 -9.9 -11.3  51.5 -44.0  -8.4  33.3  -4.8 -22.0   0.8  -0.5   3.3  22.8   0.4  -4.9 -27.3 -11.5   7.0   4.3  -9.4 -10.9  -8.6  -1.1  11.1   2.1  -9.7   3.3 -> [82]
 18.9 -16.2  27.6   3.2  29.8 -10.4  12.1  19.4  -3.2   9.4  -7.1  11.7  25.3 -14.2 -11.6  -1.2   9.5   3.5  -0.3 -20.1   5.4 -11.4  -1.8 -11.5 -16.6  -6.9 -> [86]
 30.2 -31.5  34.7 -45.7 -89.0  75.1  -0.6 -36.9  11.2  -4.1  13.2  49.2 -13.0 -16.7 -29.7  -6.9  43.9 -10.8  -2.9 -16.9  16.6 -10.1  -3.9  -0.8 -32.9  24.7 -> [76]
 13.9 -22.0  38.2 -36.4 -36.0  37.3  -1.8 -22.1   6.1  -6.2   4.8  27.4  -1.9  -4.9 -25.5  -6.5   8.1  -5.9  -7.8  -9.5   0.8  -3.3   2.0  -1.5 -21.8   6.0 -> [76]
 13.2  -2.5   3.0  20.1  39.0 -17.5   6.0  30.3  -6.2   4.4  -6.0   1.4  27.3 -11.0   2.3   7.0   9.6   2.4  -2.3 -10.0   6.1  -7.6  -4.9  -7.8  -5.8  -5.1 -> [86]
  1.0 -10.2  26.6  -9.3  16.7   5.6   3.8   6.8  -2.1   3.7   1.9  10.4  12.1  -7.2 -11.1  -4.7  12.6  -4.1  -4.7 -10.2   0.3  -8.8   3.1  -3.0  -6.5  -4.5 -> [84]
 28.3 -24.9  30.7 -12.1 -11.4  15.0   5.6   4.8   1.6   6.3   0.7  25.4  15.9 -17.8 -15.6   2.7  18.4   2.2  -4.5 -12.6   9.3  -8.1  -2.6  -8.1 -27.1   2.4 -> [80]
 16.9  -6.6   7.1  10.3  26.1 -11.3  13.2  20.9  -1.6   8.1  -4.9  10.3  22.2 -18.5  -3.7  -0.2  15.0   3.9  -0.2 -13.4   4.3  -6.8  -5.8  -5.7  -4.4  -5.2 -> [86]
 15.1  -7.4  15.5   6.4  16.2  -2.5  13.3  19.1  -3.2   6.3  -4.9   6.8  18.2 -12.8  -2.8  -1.0  30.3  -4.1   3.2 -17.3   9.9  -8.9  -9.6  -7.6  -8.1  -4.5 -> [78]
 11.8  16.6 -18.2  31.9   9.9  -5.0  11.7  27.3  -2.9   3.5  -4.3  -2.9  12.1 -10.8  13.1   1.8  30.5  -5.4   1.7  -8.3  14.0   0.3 -10.7  -7.2   3.6   2.9 -> [89]
 -2.3  -6.0  31.0 -24.5 -13.5  34.1   1.5  -9.6   0.1  -1.8   3.8  16.6  -5.5  -8.2 -12.0  -5.4  19.9   0.4  -5.9  -8.7  -0.3  -1.0  -1.2   2.5  -0.9   2.0 -> [82]
  1.4 -19.6  32.0 -32.7 -18.0  21.1  -3.2 -19.9   1.4  -5.7   3.9  17.4  -1.6  -1.4 -19.8  -5.9  -2.1   3.4  -9.5  -5.6  -1.9   0.2   2.0   0.6 -11.0   8.1 -> [76]
 14.2 -18.3  33.1 -13.6  17.9   4.1   6.2   4.8  -0.9   1.4   2.1  15.9  15.6  -2.9 -16.6  -8.5   3.6   7.8  -5.2 -12.7  -0.8  -6.6   1.1  -5.0 -20.0  -5.8 -> [80]
 19.2 -21.0  36.9 -14.8  15.7   4.4   4.6   5.6  -2.2   2.3   0.7  21.2  23.0 -14.3 -18.0  -4.7   9.7   3.3  -5.9 -17.4   2.5  -8.4  -0.4  -9.6 -20.9  -6.3 -> [80]
 27.1 -20.0  13.5   5.6  14.5  -2.3   6.6  14.6  -3.6   5.4  -1.9  13.9  23.8 -17.6  -6.5  -1.0  11.8   0.5  -1.1 -18.4   4.2  -8.9  -2.8 -10.3 -23.3  -2.7 -> [86]
 16.0 -10.0  13.0  12.0  36.4 -16.5  11.2  25.7  -6.9   7.6  -3.7   8.4  26.6 -15.7  -4.4  -3.6  17.4  -0.1  -0.3  -9.6   9.4 -11.0  -3.4  -9.7 -13.4  -7.1 -> [86]
-11.1   4.7   8.4  -4.0  -0.4   9.5  -0.3  -0.1   1.6   0.8   0.8   1.2  -7.9  -1.0   0.4  -2.2  13.4  -2.1  60.9   0.0  -1.0  -1.7   4.5   5.2   9.2   1.1 -> [76]
  8.4 -12.3  27.4  -2.8  30.1  -5.6   7.3  14.7  -2.5   7.5  -5.0  10.3  19.5 -13.0 -10.9  -1.0   8.0   4.5  -3.8 -13.6   1.6  -6.9  -7.5  -7.1  -7.9  -5.3 -> [89]
 14.1 -18.5  43.4  -9.3  52.1 -10.1  18.2  17.9  -7.8   7.4  -3.8  17.2  32.8 -16.6 -20.7  -2.9   8.4   8.6 -13.8 -22.1  -3.4 -11.1  16.2 -10.2 -15.5 -10.2 -> [80]
 11.4  -6.2  20.1   2.3  22.1  -1.4   5.8  17.7  -2.5  10.1   0.6   8.4  14.4 -12.5  -8.8  -8.7  12.3   1.4  -1.0 -12.0   5.7  -5.5  -1.5   1.3  -6.2 -11.7 -> [80]
  0.6  -9.5  22.9 -21.9 -22.6  22.0  -1.6 -10.4   3.0  -3.3   5.0  15.1  -4.4  -3.4 -13.8  -5.5  11.2  -0.8  -6.0  -9.0  -6.1  -3.3  -0.3   2.7  -5.7   5.3 -> [76]
  8.3 -12.6  52.3 -11.1  41.5  -0.7  11.9  19.3  -5.9  -0.4  -4.5  18.4  28.1 -20.9 -21.0  -8.2  23.2   6.7  -6.9 -21.4   1.5 -14.7  -1.0  -9.7 -13.0 -11.6 -> [80]
  8.7  -3.9   5.4  20.7  57.7 -27.1  11.8  35.2  -8.1  15.4  -9.7  -5.9  27.9 -14.4  -2.0   1.6  10.1   3.4   2.6 -11.9   2.9  -8.7  -4.8  -5.5  -1.3 -10.9 -> [78]
 19.9 -10.6  10.5  18.1  32.7 -16.2  10.3  26.3  -8.1   6.7  -8.2   4.1  22.5 -13.5  -2.3  -2.3  14.5   1.6  -1.0 -15.8   3.8  -3.6  -4.4  -9.9 -10.7  -5.4 -> [78]
 14.2 -18.5  39.4 -13.8  26.8  -3.4   8.8   9.7  -1.9   7.4  -3.9  16.2  22.8  -6.3 -20.5  -5.6   4.7   3.1  -2.5 -16.1  -0.2  -6.6   1.3  -8.0 -19.0 -11.8 -> [101]

 24.7 -11.3   3.0  10.5  18.6  -5.9  12.8 -19.1  -3.9  10.3   7.1 -11.5   7.0   4.9  27.2  -5.0  15.1  -4.7  -3.2  -1.9  17.2  -1.1  -1.0 -27.5   7.0   1.4 -> <38>
-26.6  -3.7  -9.9  -7.9 -21.8  21.2   0.8  32.5 -19.6  -1.2   2.0 -29.7  -8.9   1.7 -13.7  -6.6  -1.1  -7.1   2.3  19.0 -23.6   4.0   3.3   8.9  11.7 -22.9 -> <27>
 12.9   2.2  13.5   3.7   7.1  -1.1   2.4 -21.8 -13.2   6.9   0.7   2.9  -1.0 -13.1  -8.2   8.1   1.8  -8.1   2.2  -0.5 -10.8   1.3   4.5   1.3  33.1   3.5 -> <38>
  7.9  -8.4  20.8 -12.6  12.6  18.4 -28.5   6.4  -7.8 -18.7  -0.9   6.0   9.8 -17.6  10.9 -18.9 -20.6  15.4  -7.3 -14.0  -9.2  30.9 -18.1 -13.3   7.0  -4.3 -> <34>
 14.7 -10.6   8.8  -4.6  23.1   4.6  -0.8 -17.2  -0.7  -9.5   2.2  10.9   0.4  -1.2  15.6  -9.2  -3.7   4.2   2.5 -14.5   2.8  19.6  -7.2  -8.4  -7.3  -1.7 -> <31>
 -9.9  -3.3   7.8  -7.4  10.8  -7.9  36.0 -43.1  -6.6  13.4  -5.0  -7.1 -15.2   6.2  -5.1  -4.0  -3.2   1.2  17.4  16.4 -21.7  21.5  -0.7  10.1  29.5  -6.2 -> <31>
 -1.7 -16.9  -7.3   2.3  30.7   9.3  12.2 -18.5 -21.0  -0.2   9.4  -2.9  -8.3  -9.2  -0.3  -0.8  -4.6  19.5   6.0  -2.8 -17.0  32.4   0.2  24.5  -1.1   8.7 -> <31>
-19.0 -23.7   7.3   4.1  -8.3   3.6  15.5  14.0  35.1 -29.4 -13.5  11.3  -0.7   1.0   3.2  19.5  12.4  -7.6  21.7 -26.7 -18.6 -11.8   1.1  16.7 -41.1 -12.1 -> <35>
  6.5  -5.1 -11.3  16.8  18.1  -2.8   5.6 -10.2  -2.4   8.0   2.6  -6.0  -0.5   3.0   7.4  11.8   3.2  16.1  -9.9   4.8   6.5  -8.8   1.5   3.3  -1.5   9.0 -> <38>
-11.3  -8.6  -1.0  -3.6   7.5  18.9   1.7   1.7 -20.2   2.7  -0.6 -21.6  -6.7  -1.1   3.3  -4.6 -15.5  14.5  -7.6  12.6 -17.3  16.6 -20.1  -8.8  25.0 -19.8 -> <45>
 14.2 -13.8  25.6   5.6  35.7  16.9  -1.6 -34.3  -2.3 -14.1 -13.0  24.7  -3.1 -27.9   3.2  28.7 -13.0  21.7  -2.5 -26.2 -24.2   3.2  -7.9 -10.2  34.4   6.8 -> <35>
  5.1  -3.4   7.7  -8.8  17.0   6.9   4.0 -16.2  -9.4   6.7  -1.2  -1.7   0.0   6.4   7.0   7.5 -13.4  17.4  -8.0   3.8 -11.8   9.9  -9.6 -14.9  36.4   0.1 -> <31>
 -3.9   1.9  -7.7  17.0  -6.3  11.4 -11.0  17.1 -10.8   8.5  -3.6 -17.1  -0.6  -5.6  -5.9  20.6  -0.5  12.7 -21.7  11.7   1.4 -27.6   1.5  -3.7  31.2   1.0 -> <27>
  8.4  23.5 -11.1 -20.3 -27.4 -18.5  -9.4  28.0  10.3   9.9   6.9  22.2  16.1   8.8 -16.6  -8.2  17.5 -19.1   4.4  -4.3  23.5 -21.4   9.3  -2.2 -26.1  21.2 -> <24>
 17.3  -4.1  14.5   8.2   8.5  -9.2  -7.7 -25.0 -12.4   0.3  11.2   0.4   5.3  -9.5   6.4 -21.9   3.2  -6.3  12.9  -8.6   8.5  27.3   1.1   3.0  -5.9  10.2 -> <34>
 -9.8   1.1   2.7  -6.2   2.4 -11.6  16.8 -15.0  14.4  -2.4   1.2  15.5  -5.2   2.6  -8.1   3.2  -0.5   3.6  16.0  -4.8  -7.0   8.6   1.2  19.0 -19.6  11.1 -> <35>
 11.1   4.7   4.5 -19.8   4.5  -2.7  -0.3 -10.1  -3.7   5.0   1.7  11.4   1.7   0.0   5.6 -17.3  -1.7  -8.6   6.2  -4.5   2.6  18.1  -4.4 -10.8  -3.0  -0.1 -> <24>
  2.6  -5.8   8.2 -35.5  33.0  -1.3  17.1 -37.2   5.5   2.5   1.3  15.2  -1.1   9.3  18.9 -18.0 -20.3  20.2   9.8   2.5  -8.7  38.8 -18.6 -21.3   6.7  -4.3 -> <31>
-11.2  28.5 -15.0  -2.9 -15.3   7.3 -16.2  19.9 -12.7   7.1 -12.8  12.9 -13.1  -9.0 -31.5  21.4 -16.8   2.1 -19.1  17.5  -2.9 -25.8   6.7   8.1  31.1   2.0 -> <35>
-17.5  -8.5 -15.8   0.4  28.4   3.3   6.4 -14.8 -24.7  16.7  15.5 -30.4  -6.7   6.2   8.7 -21.4 -20.7  45.2 -11.1  26.8   4.2  40.0 -10.5  12.5  -2.5   4.3 -> <45>
  1.4   6.3  -2.0 -16.1   0.5   0.4  -2.7   5.5 -10.6  -0.2   4.4  11.0   1.5  -9.9 -10.8  -6.0  -1.5  -0.1   4.4  -1.6 -11.2   5.9   1.0   3.3  11.1   7.8 -> <31>
-11.0 -23.8   5.4  30.0   3.1  -2.9   6.7  -6.6  -1.2   2.0   6.9 -27.1   2.2  -4.4   0.7   9.8   7.1  16.2  -3.2   2.8  -2.9   0.3   0.6  21.5   0.1  10.0 -> <35>
  5.8  -4.4  11.2  22.4  12.9 -15.7  32.3 -53.4   5.1   7.8  -5.1  -2.6 -17.4   2.5   5.5  14.8   6.8 -12.6  11.0   3.7  -1.0   0.7   8.3  14.0   6.2   0.2 -> <38>
  0.8  -5.0  -6.1  30.5   5.6   5.5  -9.9  -8.5 -30.5  14.3   0.1 -37.5  -7.8  -6.4  -2.6  -4.8  -3.6   8.4 -15.1  17.7  10.9  12.1   5.4  13.4  21.9   1.5 -> <29>
 -5.2 -20.4   7.9  21.2  -7.3  13.0  -5.4  16.5   7.9 -28.8  -7.7 -11.6   2.3  -6.2   6.7  16.4   9.1  -6.1   1.6 -16.6  -7.1 -11.4   0.6   2.8 -16.5 -14.7 -> <34>
  0.4  -4.3   4.9  -4.0  41.3   6.3  -2.6 -33.3  14.0 -11.3  -4.9  24.3  -8.7  -2.1  19.1  -4.3 -34.6  41.1 -10.9  -6.6   5.2  24.9 -17.9  -8.6 -10.0   1.7 -> <31>
 19.8   1.1   5.6  21.5  13.6 -14.0  18.7 -36.3   6.6  16.7  -4.1 -10.2  -3.1  11.1  19.0  14.0   6.6  -1.7 -10.7  10.5  22.1 -20.9   4.4 -21.4  21.9   2.2 -> <38>
  1.5   0.6   4.6  25.8  -0.7   6.9  13.9 -13.0   8.8  -0.1 -14.1 -12.0 -13.1   5.7   8.7  29.7   2.0  -8.7  -9.3   7.0   3.8 -33.1   6.0 -14.2  17.1 -18.4 -> <38>
  4.2   8.1 -14.1  18.9  -8.7   3.0  -0.3  -1.7 -13.0  10.1  -4.2 -23.9 -13.3   6.8   0.0   7.0  -0.8 -13.9 -14.2  20.7   9.0 -17.6   9.6  -9.8  24.6 -17.5 -> <45>

 -9.0  -7.7  -0.6   2.5   2.4   3.8  25.7   0.4  -2.6 -13.9 -11.7  -1.0  -5.5  11.6  -0.9  -1.2  23.0   1.3   6.4  -4.3  -1.7  -9.8   4.5  -1.0  -1.9  -5.7 -> <10>
 -2.4   4.3   0.3 -27.4   7.4  16.4   2.2   3.1   7.3  -7.1  -2.9  24.4 -13.2   9.0  18.5 -10.6  -5.9 -27.4  -1.4  11.5   0.6  -3.9   1.4  -4.5   4.5  34.5 -> <10>
-21.4  -0.2  -0.3   4.5   4.4  -2.4  11.3 -19.1  -0.6 -12.7  16.4  -2.0 -11.3  15.6   1.5  -7.8  13.9   6.5  20.5 -10.1  -8.5  -5.9   1.8   2.1   4.4   7.2 -> <10>
 -8.1  -4.6  -8.1   0.2   2.9  -1.3  -5.6  -8.1  -3.2  -3.8   6.6  11.2 -11.7   3.8  16.2  -3.2  -2.2  -7.7   5.7  -4.4  -4.5   0.0   1.9  -5.3  10.2  19.7 -> <10>
 10.7  25.5  -2.0  -1.4  -0.8  13.9  -8.9   0.3  11.4  26.9  -0.5  -4.1  15.2 -31.3 -14.1   8.5  -6.6   6.2   4.5  15.1  13.8  15.1  -1.3   4.2   5.8 -26.8 -> <8>
 -0.6  10.0  -2.8  -8.6   5.8   8.2  -0.4 -14.9   2.3   2.7  17.2  -4.5  -3.6   2.4 -11.8  12.4   5.3  29.3  13.5  -4.3 -11.1  14.4  -3.3  -3.7  -6.5 -11.3 -> <8>
-13.6  16.1 -11.1 -18.5  16.8  29.3  13.6 -21.6  -4.6  -1.1  16.6   7.6  -7.6   1.4 -16.6  19.0   9.0  39.5  15.8   7.3  -2.9  16.2 -10.6  -3.4  -6.0 -21.5 -> <8>
  2.7   8.0   1.4 -12.3   3.8   4.5   2.4  -6.0   4.3   2.0   5.2  10.8  15.8  -2.1  -2.5   5.7   4.4   4.7   5.8  10.4   5.1  10.8  -2.6  -3.9   5.1   0.4 -> <8>
 13.6  19.3   5.9  -0.3  -2.8  10.4 -17.3   6.5  10.7  21.8   3.9  -2.3  16.9 -24.3 -10.7   4.9 -10.4   0.7  -1.1  21.0   5.1  37.8 -49.0  -4.4   3.0 -18.3 -> <8>
 -8.6  -9.8  -2.3  -7.1   5.5   2.2  16.2  -8.9 -10.7 -11.8  -2.9  11.9   0.1  13.1  -2.1  -3.4   5.0   3.5  -3.7  -3.0 -10.8  69.4   5.9   3.1  -7.5  -2.7 -> <10>
 -4.3 -10.7  -0.1  11.6   1.0 -10.1  -3.1   4.2  -3.5  -2.1   9.1  -6.0   0.3   4.7   6.1  -9.2   4.4  -2.9   0.0  -9.8  -1.1  -9.4   3.9 -10.6   0.3   0.5 -> <3>
  0.1 -12.7  -8.6   3.7  -0.6 -12.2  -7.4   6.1  -1.9  -4.7   4.2   3.8  -4.5   7.3  12.8  -6.1  -2.8 -12.5  -2.3  -7.7  -5.1  -7.9   6.8  -0.7   5.2   9.2 -> <10>
 -4.8 -27.2   4.8   7.5  -4.8 -13.5  -2.3  -1.6  -8.0 -10.4  -9.9  -7.9  -3.0   8.1   6.5  -4.9   3.0  -8.4  -4.3  -8.9  -7.4 -13.5   5.1   1.9   0.5   9.3 -> <10>
 1.6  1.8  9.9 10.3 -5.0  8.1  0.5 -9.0 -8.2  5.7 -2.6 -8.0 12.7 -4.1 -2.5 -1.8  4.2 12.7  1.9  0.7 11.1 -1.6  2.6  4.0  4.4 -3.6 -> <3>
 -6.5 -10.2   0.5  -1.6   1.7  -4.3   1.6  -3.1  -4.1  -4.8  -3.5   6.7 -14.3   6.6  17.6  -4.6   2.1 -15.1   0.7  -0.1  -2.2   0.5   7.1   0.1  -0.5  25.2 -> <10>
  7.4  19.6  -2.1   6.5  -1.1  10.1  -3.9   3.0   2.1  19.6  10.3 -18.0  10.9 -13.8 -25.1  10.6  -8.5  26.6  -1.2  -1.2  -2.2  -4.0  -5.3  -1.0  -7.1 -31.5 -> <8>
-10.6 -11.2   4.3   9.9  -6.3  -5.4  11.6   3.3  -8.5 -18.2  -1.2   3.0  -5.6  15.3   4.6  -0.3  10.2  -6.0   1.9  -8.3   2.4 -10.4   8.9   4.8   0.8   8.6 -> <10>
